Rows, each with roughly how far along a hidden order it lies (0 to 10)
[  3   0 -17  -5  -8   2   2 -23 -11   7  39 -23  14  -8   2   1   5  32
  11  31 -23] => 6
[ 17 -20   5 -10  -1  21   5   2  14  -9 -12 -22  12 -18  27 -26   2 -33
   4  -3  -8] => 1
[ -6   5 -10   0   1   6  -2  -2  13   5   1  -8   5   1  -2  -4  -9 -11
  -5   7  -6] => 8
[ 11  -3 -12 -11  -1   3   1   0  11   2   2 -13  10   2  -7   4   8  10
   0 -14  -2] => 7
[-17   8 -22  -2   0  -3  -9   0  13   7  13   9  -2  -6  -1 -10  11   7
   7   7  -2] => 3
[-16 -14 -15   0   3  12   2  -3  35  -2  -2 -16  18 -23   4 -31   0 -12
   0  16 -15] => 5
[ -1 -12 -20  -7  -2   5   0  -1   8   0   6 -10   6   1  -1   0   6 -26
 -11 -13  -8] => 5
[-12  -5 -33 -13  -7 -13  -4  12  20   2  46  -3 -29   5   5  28  -1 -19
 -23  -7  -5] => 1
[  3  -3 -24 -20   2   0 -13  -2  16  -1   6 -11  24  -3   7 -14   3 -11
  -7  -8 -14] => 3
[-16  -6 -32 -14   7  -8   2  11  21  12  53 -15 -32 -10  35 -23  13 -30
   2  37  13] => 2
[ 10  36 -11  10 -21  -9   4 -11  -9  21  36  -6  30  16  -3  12   2  30
  22  39 -12] => 9
[ 10  21   7 -20  -5  -3  -6  -6   4   3   2 -25  20   8 -29   4  -5  18
  11  10 -15] => 3
[ 15 -11  -8 -12   5  -2  -8   8   4   3  -9 -15 -16  -5   9  -4   7 -14
   3 -14   8] => 2
[-17   1 -15  15 -17  27   6   3  37   9 -28   5   7  -9  -9 -46 -10  -7
  24  -3 -30] => 3
[ -4  27 -20  -9   5   0  -1   7  12   3  -3 -12 -14   6 -22 -14   8   9
   7  14 -13] => 4
[  6 -63 -39  15  18  24  22  -2  46   6 -14 -38   4 -18  28 -17   5 -25
  16  -7  30] => 7
[ 40  11  -1   0 -11   8 -25   6  10  13  14 -18  22  11 -10   5  -7 -11
   3  -3  14] => 10
[  7 -18  -5 -15   6  15 -12  -4  -1   3   8 -14  17 -11  -2 -14  -2 -28
  -4  10 -21] => 0
[-30  11  -9  -2  -3   1   5   4   7  -5 -13  -3   2  10 -32 -18  -5  20
 -15  12 -32] => 3
[-25   3 -14  -5  -4   6   7   2  13  -1   2   2   2  -3  -4 -28  -1   1
  -3  16 -20] => 5
